Below are the code and all the weights of a small trained network. Each question names an input and a target symbol and asks about switching units off, where a switched-off unit gives its printed mean instead of its output.

import numpy as np


def w(rows, s, z=0):
    codes = np.array(rows[::2]) - 128.0
    scale = np.full(codes.shape[1], s)
    scale[-1] = z or s
    return codes * scale


def norm(h):
    return h / np.sqrt((h * h).mean(-1, keepdims=True) + 1e-5)


def f(y):
    return y / 2 * (1 + np.tanh(0.7978845608 * (y + 0.044715 * y**3)))


def softmax(a):
    e = np.exp(a - a.max(-1, keepdims=True))
    return e / e.sum(-1, keepdims=True)


def log_softmax(a):
    a = a - a.max(-1, keepdims=True)
    return a - np.log(np.exp(a).sum(-1, keepdims=True))


def net(x, mask):
    ids = ['ΛΦαβγδεηθμξστψ'.index(c) for c in x.split()]
    T = len(ids)
    res = E[ids] + P[:T]
    u = 0
    for l in range(2):
        r = norm(res)
        for j in range(3):
            rows = slice(2 * j, 2 * j + 2)
            q, k, v = (r @ M[l][rows].T for M in (Q, K, V))
            z = softmax(np.where(np.tri(T) > 0, q @ k.T / 2**0.5, -1e9)) @ v
            o = O[l][rows]
            res = res + np.where(mask[u + j], z, o[:, -1]) @ o[:, :-1]
        u += 3
        y = f(norm(res) @ A[l][:, :-1].T + A[l][:, -1])
        res = res + np.where(mask[u : u + 4], y, B[l][:, -1]) @ B[l][:, :-1]
        u += 4
    return log_softmax(norm(res)[-1] @ U[:, :-1].T + U[:, -1])


Q, K, V, O, A, B = {}, {}, {}, {}, {}, {}
E = w([
[193,86,125,114,98,155,115,129],'Λ',
[105,81,156,103,146,184,82,63],'Φ',
[173,58,128,116,121,151,125,93],'α',
[60,55,145,126,174,156,132,46],'β',
[112,110,127,121,153,200,87,130],'γ',
[162,116,127,131,118,179,125,194],'δ',
[80,116,175,137,157,187,160,123],'ε',
[187,11,120,89,111,171,109,107],'η',
[165,99,66,133,117,140,78,187],'θ',
[150,76,69,158,116,78,175,181],'μ',
[155,7,106,79,79,28,180,115],'ξ',
[155,134,176,80,85,195,114,209],'σ',
[156,13,37,99,101,61,65,102],'τ',
[71,204,124,120,124,110,80,176],'ψ',
],0.013)
P = w([
[62,108,51,193,14,198,182,81],'0',
[147,183,92,173,88,180,110,88],'1',
[30,18,112,201,24,155,158,142],'2',
[157,188,97,70,169,95,195,129],'3',
[32,43,133,180,72,156,112,149],'4',
[194,163,174,188,113,130,52,126],'5',
[33,44,112,112,99,158,162,155],'6',
[179,174,154,26,211,72,167,181],'7',
[56,91,126,183,122,120,107,161],'8',
[220,179,251,202,163,86,28,137],'9',
[34,55,118,57,127,93,168,166],'10',
[119,109,185,36,231,38,167,186],'11',
[90,120,132,217,165,133,95,197],'12',
],0.011)
Q[0] = w([
[135,85,176,179,145,91,61,142],'0.h0',
[84,102,85,200,39,167,131,105],'0.h0',
[125,180,82,205,40,147,122,89],'0.h1',
[142,106,203,205,135,94,75,138],'0.h1',
[103,164,58,128,63,177,162,87],'0.h2',
[147,194,95,5,184,94,157,105],'0.h2',
],0.012)
K[0] = w([
[126,119,135,8,211,77,174,171],'0.h0',
[1,54,48,74,46,183,158,179],'0.h0',
[84,139,47,74,57,193,187,117],'0.h1',
[81,95,137,31,189,107,151,204],'0.h1',
[86,121,60,156,16,228,130,105],'0.h2',
[197,167,144,250,147,144,104,77],'0.h2',
],0.0098)
V[0] = w([
[67,93,104,154,138,118,219,172],'0.h0',
[123,124,180,145,108,131,235,81],'0.h0',
[138,98,39,175,201,76,45,132],'0.h1',
[152,144,162,119,226,180,109,189],'0.h1',
[200,90,77,254,213,192,141,109],'0.h2',
[59,203,37,135,79,140,117,104],'0.h2',
],0.0071)
O[0] = w([
[100,90,223,180,149,127,169,175,253],'0.h0',
[194,137,174,54,159,88,162,60,147],'0.h0',
[111,82,144,232,163,38,120,130,177],'0.h1',
[142,137,93,141,152,228,78,188,84],'0.h1',
[183,145,148,255,195,159,143,137,134],'0.h2',
[122,119,96,183,51,109,132,159,147],'0.h2',
],0.0096,0.0028)
A[0] = w([
[2,198,169,104,142,84,163,166,40],'0.n0',
[63,119,155,67,151,139,181,95,250],'0.n1',
[75,81,131,106,216,159,205,147,67],'0.n2',
[213,117,112,111,98,48,121,197,177],'0.n3',
],0.0049,0.002)
B[0] = w([
[163,119,91,51,131,76,93,165,167],'0.n0',
[114,176,128,73,100,162,134,134,253],'0.n1',
[171,114,167,150,113,193,143,168,224],'0.n2',
[244,177,155,93,153,163,99,156,172],'0.n3',
],0.011,0.0026)
Q[1] = w([
[171,194,41,124,123,137,168,47],'1.h0',
[156,164,176,153,82,103,98,103],'1.h0',
[123,149,11,137,128,132,203,102],'1.h1',
[130,96,186,137,70,160,156,145],'1.h1',
[143,188,136,147,145,116,119,68],'1.h2',
[121,205,156,171,60,100,146,100],'1.h2',
],0.012)
K[1] = w([
[106,185,168,153,73,159,141,85],'1.h0',
[168,137,7,144,138,137,197,102],'1.h0',
[127,162,167,167,40,128,104,70],'1.h1',
[97,92,114,123,124,118,183,153],'1.h1',
[187,117,130,172,83,144,175,66],'1.h2',
[129,140,82,147,82,113,184,97],'1.h2',
],0.013)
V[1] = w([
[112,155,166,149,84,131,104,60],'1.h0',
[79,243,184,146,113,152,200,175],'1.h0',
[243,147,160,138,89,95,75,150],'1.h1',
[161,111,83,89,155,62,179,161],'1.h1',
[95,244,161,126,163,83,109,180],'1.h2',
[38,132,103,140,180,120,97,75],'1.h2',
],0.011)
O[1] = w([
[104,165,158,73,153,113,40,74,127],'1.h0',
[108,134,250,128,85,192,127,171,95],'1.h0',
[93,47,133,160,65,184,171,34,46],'1.h1',
[134,128,139,125,170,70,243,148,140],'1.h1',
[108,136,180,129,25,107,92,113,2],'1.h2',
[156,172,179,117,141,64,62,115,105],'1.h2',
],0.011,0.0032)
A[1] = w([
[177,134,154,130,148,119,146,119,68],'1.n0',
[79,101,133,83,17,115,90,145,96],'1.n1',
[134,149,112,15,93,172,122,102,6],'1.n2',
[72,119,136,120,4,46,76,135,226],'1.n3',
],0.013,0.0016)
B[1] = w([
[161,164,180,108,144,111,111,163,153],'1.n0',
[137,117,150,129,99,82,117,135,236],'1.n1',
[142,150,80,152,63,100,185,152,165],'1.n2',
[113,6,222,94,89,102,97,74,253],'1.n3',
],0.018,0.0073)
U = w([
[132,123,111,130,108,182,165,73,180],'Λ',
[153,161,68,104,94,137,91,97,241],'Φ',
[155,128,129,125,139,162,150,81,131],'α',
[179,151,176,101,186,115,92,143,52],'β',
[132,120,122,200,128,176,42,146,108],'γ',
[126,114,137,168,115,198,122,140,99],'δ',
[142,153,150,94,102,191,148,148,99],'ε',
[139,104,101,107,154,159,136,112,124],'η',
[105,105,104,246,124,137,100,144,100],'θ',
[130,103,178,225,155,126,186,168,2],'μ',
[115,122,118,49,145,96,216,141,20],'ξ',
[90,140,94,95,72,150,169,169,187],'σ',
[108,111,56,174,144,53,134,112,125],'τ',
[119,91,162,135,89,99,108,118,247],'ψ',
],0.014,0.0034)

Each question gives the input, a string of symbols that net reads in full, and the target symbol t.
The units are the heads (2 rows each of Q, K, V and O) and the neurons (one row each of A and B). Each row of codes is followed by its name. A weight is (code - 128) times the scale printed after its matrix; where a second scale follows, it is the last column's (O, A, B and U).
mask holds one flag per unit, layer by layer, with each layer's heads first. A switched-off unit (its flag False) gives its mean, the last column of its rows in O or B, instead of its output. The means were averaged over made-up inputs and are rounded, as every weight is.
A unit's drop is (log p(t) with every unit on - log p(t) with that unit switched off) / (log p(t) with every unit on - log p(t) with every unit switched off).
The circuit of an input: a set's keep is (log p(t) with only the set's units on - log p(t) with every unit switched off) / (log p(t) with every unit on - log p(t) with every unit switched off). Starting from the 12 units with the biggest drops (on a tie, the unit counted first), units are removed one at a time, each time the one whose removal leaves the highest keep (on an exact tie, the one counted first), for as long as the keep stays at least 0.8.
units of the circuit, in order: the units of the circuit, biggest drop first
unit that matters most: the unit with the biggest drop
top k neurons: the k neurons with the biggest drops, biggest first
top k neurons in layer l: the k neurons of layer l with the biggest drops, biggest first
which heads matter: for each layer, one digit per head in row order, 1 if its drop is at least 0.15 and else 0, layers parted by /
input Φ β β μ β Λ σ, target σ: top neuron : [1.n3]
input ψ σ β ψ, target σ: units of the circuit, in order : [1.n2 0.h1]
input β θ Φ μ μ β Λ Φ γ ξ, target Φ: units of the circuit, in order : [0.h1 0.h0 1.n3]
input μ δ ψ Φ σ β ψ τ ξ μ, target τ: which heads matter : 110 / 100
input β ψ β μ ψ μ θ μ γ, target μ: which heads matter : 010 / 110
input μ θ Φ Φ β γ β β μ, target μ: which heads matter : 101 / 100
input θ ξ ψ γ Φ τ ψ ε ψ β β μ Λ, target μ: which heads matter : 100 / 110
input σ μ ψ Λ η μ δ, target μ: units of the circuit, in order : [0.h1 1.n3]
input θ ψ Λ ψ ξ β ξ ψ β β β, target β: which heads matter : 111 / 011
input ψ θ ψ β τ β β Φ α Λ, target Φ: units of the circuit, in order : [0.h2 1.n2 0.h0 1.n3]
input Φ α μ ψ θ β β γ ψ γ, target γ: units of the circuit, in order : [0.h1 0.h0]
input γ ψ μ ψ μ β γ, target μ: units of the circuit, in order : [0.h0 1.n3]
input ψ ψ β β ξ γ τ ψ τ γ Φ, target τ: top 2 neurons : [0.n3 1.n3]
input β μ β β β σ Φ, target σ: unit that matters most : 1.n2
input γ θ μ ψ β μ γ τ μ, target τ: which heads matter : 010 / 100
input ψ β β ξ δ ψ, target ξ: units of the circuit, in order : [0.h2 1.h1 1.n3]
input μ β Φ ψ η τ τ Λ γ, target τ: which heads matter : 000 / 100
input ψ μ β β ψ μ β β ψ μ, target β: which heads matter : 100 / 000
input ψ β μ τ β μ σ β, target μ: which heads matter : 001 / 000
input Λ τ μ β β β, target β: units of the circuit, in order : [1.h1]
input ψ γ β Φ β μ β β α α, target β: which heads matter : 000 / 000
input Φ μ β β α δ ψ θ Φ ξ Φ, target ξ: top 2 neurons : [0.n0 0.n1]
input β β μ ψ ε τ β, target τ: which heads matter : 010 / 100
input γ γ Λ β ε β β τ, target β: top 2 neurons in layer 1 : [1.n0 1.n3]
input τ α β ξ τ β β, target τ: which heads matter : 000 / 100
input μ Φ τ, target τ: which heads matter : 000 / 101
input Λ γ β μ μ β β Φ τ μ, target Φ: unit that matters most : 0.h1
input ψ ψ μ μ ψ β ε ψ γ Φ β μ, target Φ: top 2 neurons : [1.n3 1.n2]
